Below is a small trained network, with its code and all its weights. Each question gives an input and a class and asks what happens when units are switched off, that is, made to give their printed mean instead of their output.

import numpy as np


def w(rows, s, z=0):
    codes = np.array(rows[::2]) - 128.0
    scale = np.full(codes.shape[1], s)
    scale[-1] = z or s
    return codes * scale


def norm(h):
    return h / np.sqrt((h * h).mean(-1, keepdims=True) + 1e-5)


def f(y):
    return np.maximum(y, 0)


def log_softmax(a):
    a = a - a.max(-1, keepdims=True)
    return a - np.log(np.exp(a).sum(-1, keepdims=True))


def net(x, mask):
    res = np.array(x, float).reshape(1, 8) / 4 @ E
    u = 0
    for l in range(4):
        y = f(norm(res) @ A[l][:, :-1].T + A[l][:, -1])
        res = res + np.where(mask[u : u + 4], y, B[l][:, -1]) @ B[l][:, :-1]
        u += 4
    return log_softmax(norm(res)[-1] @ U[:, :-1].T + U[:, -1])


A, B = {}, {}
E = w([
[18,186,45],'x0',
[103,20,144],'x1',
[132,126,129],'x2',
[128,127,133],'x3',
[127,129,129],'x4',
[154,66,3],'x5',
[129,127,128],'x6',
[129,129,130],'x7',
],0.0039)
A[0] = w([
[75,151,152,4],'0.n0',
[254,125,85,23],'0.n1',
[252,170,130,174],'0.n2',
[189,236,88,224],'0.n3',
],0.0084,0.0018)
B[0] = w([
[63,178,122,163],'0.n0',
[136,71,2,192],'0.n1',
[131,129,210,221],'0.n2',
[218,112,153,254],'0.n3',
],0.009,0.0041)
A[1] = w([
[160,104,52,254],'1.n0',
[168,255,62,19],'1.n1',
[106,206,154,34],'1.n2',
[111,131,172,53],'1.n3',
],0.0093,0.00081)
B[1] = w([
[255,146,123,254],'1.n0',
[224,189,19,255],'1.n1',
[71,234,178,216],'1.n2',
[170,113,92,176],'1.n3',
],0.008,0.0035)
A[2] = w([
[100,126,10,70],'2.n0',
[34,113,99,53],'2.n1',
[63,166,119,173],'2.n2',
[71,129,223,8],'2.n3',
],0.011,0.0011)
B[2] = w([
[160,141,251,251],'2.n0',
[62,129,48,168],'2.n1',
[137,113,82,206],'2.n2',
[128,51,118,226],'2.n3',
],0.013,0.003)
A[3] = w([
[227,208,166,217],'3.n0',
[140,77,255,129],'3.n1',
[34,98,13,2],'3.n2',
[148,168,255,18],'3.n3',
],0.0069,0.0007)
B[3] = w([
[2,138,126,254],'3.n0',
[53,109,138,205],'3.n1',
[47,80,25,154],'3.n2',
[109,187,194,183],'3.n3',
],0.0089,0.0061)
U = w([
[68,134,225,254],'0',
[86,38,173,106],'1',
[86,254,96,101],'2',
[31,103,32,119],'3',
[233,75,93,65],'4',
[193,35,116,80],'5',
[215,203,73,84],'6',
],0.011,0.0026)

Each question gives the input, the list of numbers given to net, and the class t.
The units are the neurons (one row each of A and B). Each row of codes is followed by its name. A weight is (code - 128) times the scale printed after its matrix; where a second scale follows, it is the last column's (A, B and U).
mask holds one flag per neuron, layer by layer. A switched-off neuron (its flag False) gives its mean, the last column of its row in B, instead of its output. The means were averaged over made-up inputs and are rounded, as every weight is.
A unit's drop is (log p(t) with every unit on - log p(t) with that unit switched off) / (log p(t) with every unit on - log p(t) with every unit switched off).
The circuit of an input: a set's keep is (log p(t) with only the set's units on - log p(t) with every unit switched off) / (log p(t) with every unit on - log p(t) with every unit switched off). Starting from the 12 units with the biggest drops (on a tie, the unit counted first), units are removed one at a time, each time the one whose removal leaves the highest keep (on an exact tie, the one counted first), for as long as the keep stays at least 0.8.
units of the circuit, in order: the units of the circuit, biggest drop first
unit that matters most: the unit with the biggest drop
top k neurons: the k neurons with the biggest drops, biggest first
k most important neurons of layer l: the k neurons of layer l with the biggest drops, biggest first
drop when u is switched off: that unit's drop, to one decimal
input [1,7,-3,8,-4,-5,8,2], class 3: units of the circuit, in order : 0.n3, 1.n0, 0.n2, 2.n1
input [1,7,-7,-1,-7,-2,6,-8], class 3: 2 most important neurons of layer 1 : 1.n1, 1.n0
input [1,7,5,2,-2,-2,1,5], class 3: 2 most important neurons of layer 1 : 1.n1, 1.n0
input [-2,-7,8,2,2,1,1,-1], class 4: units of the circuit, in order : 0.n3
input [-4,-6,-4,-7,8,1,-7,8], class 4: top 4 neurons : 0.n1, 0.n3, 2.n0, 1.n2
input [-3,2,-6,-1,3,-8,8,2], class 1: units of the circuit, in order : 2.n3, 1.n0, 0.n3
input [5,-8,3,-5,-6,1,0,-3], class 6: top 2 neurons : 1.n1, 0.n3
input [-2,-2,1,1,7,3,1,3], class 4: top 2 neurons : 0.n1, 1.n0
input [6,-1,5,2,0,3,1,3], class 6: units of the circuit, in order : 1.n1, 1.n0
input [8,0,0,1,4,7,-1,3], class 6: top 4 neurons : 1.n0, 1.n1, 0.n2, 3.n1
input [3,1,3,-7,-5,8,-7,-7], class 0: top 2 neurons : 2.n0, 0.n3
input [2,7,7,-1,-4,-5,-7,-5], class 3: top 3 neurons : 0.n3, 1.n0, 2.n1
input [2,3,0,-1,6,3,-4,2], class 0: top 2 neurons : 0.n3, 2.n0
input [-1,-5,7,1,8,0,-1,-7], class 0: unit that matters most : 0.n2
input [0,-4,2,8,3,2,-1,-1], class 4: top 4 neurons : 0.n1, 2.n0, 0.n3, 1.n2
input [8,-4,1,5,-8,5,4,-6], class 6: top 3 neurons : 1.n1, 1.n0, 0.n3
input [2,4,3,-3,0,4,-1,1], class 0: top 2 neurons : 0.n3, 2.n0
input [6,8,6,-4,3,2,-4,7], class 0: top 2 neurons : 2.n0, 0.n2
input [6,4,0,-7,3,4,2,7], class 0: drop when 2.n0 is switched off : 1.3
input [5,-3,6,5,8,5,-6,-8], class 6: drop when 0.n0 is switched off : 0.0
input [6,1,-4,8,-7,5,-7,-4], class 0: drop when 0.n3 is switched off : 0.3
input [2,-6,-6,-4,-8,2,6,-6], class 6: units of the circuit, in order : 0.n3
input [5,2,1,-6,6,5,4,-4], class 0: drop when 2.n0 is switched off : 1.2
